Below are the code and all the weights of a small trained network. Each question names an input and a target symbol and asks about switching units off, where a switched-off unit gives its printed mean instead of its output.

import numpy as np


def w(rows, s, z=0):
    codes = np.array(rows[::2]) - 128.0
    scale = np.full(codes.shape[1], s)
    scale[-1] = z or s
    return codes * scale


def norm(h):
    return h / np.sqrt((h * h).mean(-1, keepdims=True) + 1e-5)


def f(y):
    return np.maximum(y, 0)


def softmax(a):
    e = np.exp(a - a.max(-1, keepdims=True))
    return e / e.sum(-1, keepdims=True)


def log_softmax(a):
    a = a - a.max(-1, keepdims=True)
    return a - np.log(np.exp(a).sum(-1, keepdims=True))


def net(x, mask):
    ids = ['ΓΔΘΛΣαβεζμξπτφψω'.index(c) for c in x.split()]
    T = len(ids)
    res = E[ids] + P[:T]
    r = norm(res)
    for j in range(3):
        rows = slice(4 * j, 4 * j + 4)
        q, k, v = (r @ M[0][rows].T for M in (Q, K, V))
        z = softmax(np.where(np.tri(T) > 0, q @ k.T / 4**0.5, -1e9)) @ v
        o = O[0][rows]
        res = res + np.where(mask[j], z, o[:, -1]) @ o[:, :-1]
    y = f(norm(res) @ A[0][:, :-1].T + A[0][:, -1])
    res = res + np.where(mask[3:11], y, B[0][:, -1]) @ B[0][:, :-1]
    return log_softmax(norm(res)[-1] @ U[:, :-1].T + U[:, -1])


Q, K, V, O, A, B = {}, {}, {}, {}, {}, {}
E = w([
[124,240,105,164,213,89,134],'Γ',
[98,160,128,88,88,67,209],'Δ',
[139,153,66,201,198,111,170],'Θ',
[107,100,61,99,173,197,203],'Λ',
[122,158,82,139,112,227,103],'Σ',
[118,132,130,108,130,120,115],'α',
[172,123,162,188,176,153,161],'β',
[145,176,143,174,72,134,163],'ε',
[109,206,126,81,204,115,168],'ζ',
[78,174,3,116,184,63,137],'μ',
[111,231,115,168,102,45,88],'ξ',
[81,141,50,122,49,115,101],'π',
[118,82,52,126,144,147,123],'τ',
[111,208,44,190,172,143,199],'φ',
[141,99,117,164,241,23,131],'ψ',
[137,136,48,207,166,112,35],'ω',
],0.004)
P = w([
[142,139,132,74,146,129,113],'0',
[109,255,63,179,193,185,212],'1',
[102,74,163,183,92,142,128],'2',
[171,124,128,122,102,122,138],'3',
[99,167,67,160,165,132,183],'4',
[135,120,149,94,127,135,99],'5',
[117,8,190,167,96,85,104],'6',
[106,155,65,162,133,133,158],'7',
[130,120,150,99,121,136,104],'8',
],0.011)
Q[0] = w([
[216,110,130,142,106,30,182],'h1',
[233,165,45,34,133,113,102],'h1',
[35,118,210,220,151,74,105],'h1',
[177,80,84,185,220,138,106],'h1',
[56,32,167,211,117,98,167],'h2',
[209,155,60,84,120,115,192],'h2',
[245,121,135,137,70,94,130],'h2',
[154,43,113,194,80,109,122],'h2',
[254,113,101,72,184,133,163],'h3',
[200,155,71,112,149,33,98],'h3',
[163,171,158,56,152,135,90],'h3',
[224,128,109,92,89,142,155],'h3',
],0.0091)
K[0] = w([
[204,202,124,25,189,53,128],'h1',
[49,137,148,48,210,120,32],'h1',
[203,133,120,217,71,26,156],'h1',
[198,67,86,170,221,120,91],'h1',
[254,72,102,176,85,73,205],'h2',
[56,151,89,41,254,116,139],'h2',
[180,165,150,18,141,137,89],'h2',
[223,92,68,83,77,111,113],'h2',
[155,82,176,33,235,126,87],'h3',
[153,169,101,75,233,36,29],'h3',
[85,120,236,79,119,105,51],'h3',
[133,159,130,39,185,216,59],'h3',
],0.0077)
V[0] = w([
[141,245,191,173,111,138,232],'h1',
[89,143,186,81,47,41,137],'h1',
[135,155,50,190,165,95,106],'h1',
[90,115,144,91,172,65,163],'h1',
[118,216,104,122,59,226,81],'h2',
[116,94,116,125,54,76,40],'h2',
[77,207,74,143,144,75,111],'h2',
[197,144,210,179,159,97,1],'h2',
[67,83,95,148,141,123,126],'h3',
[93,109,38,111,70,172,162],'h3',
[11,167,128,131,145,95,108],'h3',
[21,144,145,107,139,196,144],'h3',
],0.008)
O[0] = w([
[96,255,196,75,131,218,144,110],'h1',
[13,137,166,83,23,85,156,35],'h1',
[159,195,62,141,220,58,108,198],'h1',
[66,82,177,70,161,68,160,149],'h1',
[183,216,61,56,85,232,48,138],'h2',
[148,166,67,93,43,3,96,3],'h2',
[7,179,85,144,156,128,38,228],'h2',
[254,189,192,204,158,46,27,60],'h2',
[122,131,81,106,216,108,90,117],'h3',
[100,118,37,86,130,228,129,119],'h3',
[67,173,133,66,171,85,4,155],'h3',
[105,117,171,4,212,178,55,134],'h3',
],0.0063,0.0043)
A[0] = w([
[192,156,175,203,203,80,146,114],'n1',
[94,195,50,255,193,190,183,60],'n2',
[147,180,58,150,58,140,146,92],'n3',
[53,233,50,162,130,229,165,3],'n4',
[105,114,173,45,165,140,121,83],'n5',
[124,119,74,211,196,97,195,125],'n6',
[141,28,189,165,113,70,112,156],'n7',
[141,166,146,180,220,77,136,65],'n8',
],0.0078,0.0055)
B[0] = w([
[103,40,142,213,67,196,112,211],'n1',
[98,251,55,173,84,131,216,254],'n2',
[61,66,131,82,32,142,54,138],'n3',
[205,240,126,251,130,141,229,231],'n4',
[204,159,131,154,254,111,96,148],'n5',
[82,183,65,104,72,103,138,230],'n6',
[174,220,113,62,143,81,192,212],'n7',
[60,25,128,132,31,163,116,185],'n8',
],0.0073)
U = w([
[51,109,203,209,150,177,37,114],'Γ',
[36,119,181,40,80,129,187,72],'Δ',
[47,115,65,225,69,177,166,27],'Θ',
[135,18,117,97,182,190,191,173],'Λ',
[212,114,92,83,90,204,78,148],'Σ',
[218,175,156,34,119,80,174,149],'α',
[229,85,211,200,136,174,177,116],'β',
[146,165,194,102,2,183,130,60],'ε',
[135,147,215,106,240,117,111,245],'ζ',
[15,116,50,118,197,75,101,69],'μ',
[105,214,171,116,100,81,36,138],'ξ',
[76,113,54,58,31,132,91,28],'π',
[215,77,25,54,125,95,205,1],'τ',
[158,253,99,154,190,149,181,202],'φ',
[96,50,180,194,183,33,171,154],'ψ',
[207,98,77,201,167,95,40,188],'ω',
],0.008,0.0031)

Each question gives the input, a string of symbols that net reads in full, and the target symbol t.
The units are the heads (4 rows each of Q, K, V and O) and the neurons (one row each of A and B). Each row of codes is followed by its name. A weight is (code - 128) times the scale printed after its matrix; where a second scale follows, it is the last column's (O, A, B and U).
mask holds one flag per unit, heads first, then neurons. A switched-off unit (its flag False) gives its mean, the last column of its rows in O or B, instead of its output. The means were averaged over made-up inputs and are rounded, as every weight is.
A unit's drop is (log p(t) with every unit on - log p(t) with that unit switched off) / (log p(t) with every unit on - log p(t) with every unit switched off).
The circuit of an input: a set's keep is (log p(t) with only the set's units on - log p(t) with every unit switched off) / (log p(t) with every unit on - log p(t) with every unit switched off). Starting from all 11 units, units are removed one at a time, each time the one whose removal leaves the highest keep (on an exact tie, the one counted first), for as long as the keep stays at least 0.8.
units of the circuit, in order: the units of the circuit, biggest drop first
unit that matters most: the unit with the biggest drop
k most important neurons: the k neurons with the biggest drops, biggest first
heads that matter: for each layer, one digit per head in row order, 1 if its drop is at least 0.15 and else 0, layers parted by /
input ψ ξ Θ ω, target ψ: heads that matter -> 010
input ψ τ π Θ Γ ω Θ β μ, target μ: heads that matter -> 110
input μ τ Λ Λ π ω Λ, target Λ: units of the circuit, in order -> (h2, n2)
input ψ ε ω, target ω: heads that matter -> 010
input β ψ π Λ, target β: units of the circuit, in order -> (h2, n2)
input ψ Θ φ β, target ψ: units of the circuit, in order -> (h2, h1)
input Θ β β Θ, target Θ: unit that matters most -> n1
input ω τ ω ε ω Δ π, target ε: units of the circuit, in order -> (h1, h2)
input ω Δ ψ π, target ω: units of the circuit, in order -> (h2, h1)
input Δ Γ Λ ζ ω Θ, target Θ: heads that matter -> 011
input Θ Θ ε, target ε: units of the circuit, in order -> (h1, h2, n2)
input ψ ξ Θ Λ Θ α, target α: heads that matter -> 100
input Λ Θ ξ, target ξ: heads that matter -> 110
input Θ Δ ε ψ β Λ, target Λ: unit that matters most -> h1
input ζ ε ω ξ Λ α ω, target ξ: units of the circuit, in order -> (h2, h1)
input Σ ψ ω μ, target Σ: heads that matter -> 010
input Δ μ μ Σ, target Δ: heads that matter -> 100
input ψ Λ ξ Σ Σ ψ π ψ, target μ: units of the circuit, in order -> (h1, n4)
input β ξ Γ τ ω φ ε, target τ: heads that matter -> 000
input ε ε Λ ψ β Λ α ω ω, target ω: unit that matters most -> h2
input Θ μ π Γ, target Θ: 2 most important neurons -> (n1, n8)
input ψ φ Σ Λ Λ Λ Λ ω τ, target τ: 3 most important neurons -> (n7, n1, n8)
input Θ α ω Σ Δ ξ τ π β, target β: heads that matter -> 011
